Here is a tiny trained network, its code and every weight. The questions are about switching its units off for an input and a class, where a switched-off unit gives its printed mean instead of its output.

import numpy as np


def w(rows, s, z=0):
    codes = np.array(rows[::2]) - 128.0
    scale = np.full(codes.shape[1], s)
    scale[-1] = z or s
    return codes * scale


def f(y):
    return y / 2 * (1 + np.tanh(0.7978845608 * (y + 0.044715 * y**3)))


def log_softmax(a):
    a = a - a.max(-1, keepdims=True)
    return a - np.log(np.exp(a).sum(-1, keepdims=True))


def net(x, mask):
    res = np.array(x, float).reshape(1, 8) / 4 @ E
    y = f(res @ A[0][:, :-1].T + A[0][:, -1])
    res = res + np.where(mask, y, B[0][:, -1]) @ B[0][:, :-1]
    return log_softmax(res[-1] @ U[:, :-1].T + U[:, -1])


A, B = {}, {}
E = w([
[141,134,129,109,140,127,105],'x0',
[125,116,104,139,130,109,139],'x1',
[82,83,71,67,61,145,90],'x2',
[148,128,134,127,114,126,136],'x3',
[178,147,57,166,157,245,137],'x4',
[145,130,130,120,126,125,124],'x5',
[136,117,104,126,140,107,121],'x6',
[146,200,95,202,85,104,52],'x7',
],0.013)
A[0] = w([
[79,168,138,150,63,51,107,161],'neuron 1',
[144,59,170,81,197,88,213,225],'neuron 2',
[193,62,130,74,173,200,148,162],'neuron 3',
[91,112,186,102,146,57,144,177],'neuron 4',
[114,144,171,177,102,91,76,162],'neuron 5',
[190,152,187,219,254,83,158,255],'neuron 6',
[160,184,191,128,165,106,158,167],'neuron 7',
[99,2,133,63,88,121,93,165],'neuron 8',
[96,189,162,122,95,48,71,175],'neuron 9',
[148,88,102,105,158,220,167,179],'neuron 10',
[138,196,83,226,100,188,75,174],'neuron 11',
],0.0093,0.008)
B[0] = w([
[97,128,103,118,107,46,147,194],'neuron 1',
[61,79,211,110,146,156,169,219],'neuron 2',
[69,112,100,150,126,167,161,191],'neuron 3',
[129,118,251,90,144,90,70,193],'neuron 4',
[136,188,144,144,92,57,100,177],'neuron 5',
[131,163,222,202,214,133,158,247],'neuron 6',
[116,82,141,172,154,91,163,179],'neuron 7',
[94,120,136,82,38,151,93,213],'neuron 8',
[120,182,125,112,135,79,124,203],'neuron 9',
[108,148,61,128,132,210,178,195],'neuron 10',
[195,69,80,160,148,129,69,222],'neuron 11',
],0.012,0.016)
U = w([
[111,71,223,87,178,120,194,215],'0',
[75,57,177,55,45,181,68,19],'1',
[134,170,148,180,172,34,151,58],'2',
[107,186,49,62,58,63,106,255],'3',
[93,100,108,170,224,195,234,61],'4',
[80,111,32,70,88,222,198,132],'5',
[254,107,132,210,188,165,100,41],'6',
[202,43,36,111,82,170,35,248],'7',
],0.008,0.0017)

Each question gives the input, the list of numbers given to net, and the class t.
The units are the neurons (one row each of A and B). Each row of codes is followed by its name. A weight is (code - 128) times the scale printed after its matrix; where a second scale follows, it is the last column's (A, B and U).
mask holds one flag per neuron, in row order. A switched-off neuron (its flag False) gives its mean, the last column of its row in B, instead of its output. The means were averaged over made-up inputs and are rounded, as every weight is.
A unit's drop is (log p(t) with every unit on - log p(t) with that unit switched off) / (log p(t) with every unit on - log p(t) with every unit switched off).
The circuit of an input: a set's keep is (log p(t) with only the set's units on - log p(t) with every unit switched off) / (log p(t) with every unit on - log p(t) with every unit switched off). Starting from all 11 units, units are removed one at a time, each time the one whose removal leaves the highest keep (on an exact tie, the one counted first), for as long as the keep stays at least 0.8.
units of the circuit, in order: the units of the circuit, biggest drop first
unit that matters most: the unit with the biggest drop
k most important neurons: the k neurons with the biggest drops, biggest first
drop when u is switched off: that unit's drop, to one decimal
input [0,-8,5,7,-3,5,8,1], class 3: unit that matters most -> neuron 2
input [-7,5,1,7,4,0,5,-5], class 5: units of the circuit, in order -> (neuron 6; neuron 10)
input [3,3,0,2,1,1,2,-5], class 4: 2 most important neurons -> (neuron 10; neuron 3)
input [-1,5,0,-7,2,5,-6,-8], class 4: 2 most important neurons -> (neuron 2; neuron 10)
input [-7,-4,4,-8,3,1,3,0], class 5: units of the circuit, in order -> (neuron 4; neuron 6)
input [2,-2,5,-7,4,-2,-3,0], class 5: units of the circuit, in order -> (neuron 10; neuron 6)
input [-5,8,-3,-7,2,2,0,1], class 6: units of the circuit, in order -> (neuron 2; neuron 3; neuron 1)
input [3,-5,7,3,2,6,-2,2], class 7: units of the circuit, in order -> (neuron 2; neuron 6)
input [4,4,8,-6,0,7,6,4], class 3: units of the circuit, in order -> (neuron 1; neuron 2)
input [-7,7,-5,8,1,-2,-2,3], class 6: units of the circuit, in order -> (neuron 11; neuron 2)
input [4,5,4,7,7,4,5,4], class 7: 2 most important neurons -> (neuron 6; neuron 11)
input [7,-6,2,-2,-6,2,7,0], class 1: 2 most important neurons -> (neuron 4; neuron 8)
input [1,-5,-7,-6,1,-2,-4,-1], class 4: 2 most important neurons -> (neuron 4; neuron 8)
input [8,3,5,-6,-6,-3,8,-3], class 1: units of the circuit, in order -> (neuron 8)
input [-5,3,-1,-3,6,-1,6,2], class 6: 2 most important neurons -> (neuron 11; neuron 2)
input [-4,3,1,5,-6,-4,-5,-4], class 1: 2 most important neurons -> (neuron 6; neuron 8)
input [6,-6,3,6,-6,1,-6,-3], class 1: 2 most important neurons -> (neuron 8; neuron 6)
input [-4,-1,6,2,1,5,-3,0], class 5: 2 most important neurons -> (neuron 4; neuron 11)
input [-4,-1,-5,-2,3,-7,3,7], class 6: drop when neuron 11 is switched off -> 0.9
input [-8,5,-2,4,3,-7,-2,7], class 6: unit that matters most -> neuron 11
input [0,1,2,-6,-3,1,0,7], class 3: drop when neuron 6 is switched off -> 0.7
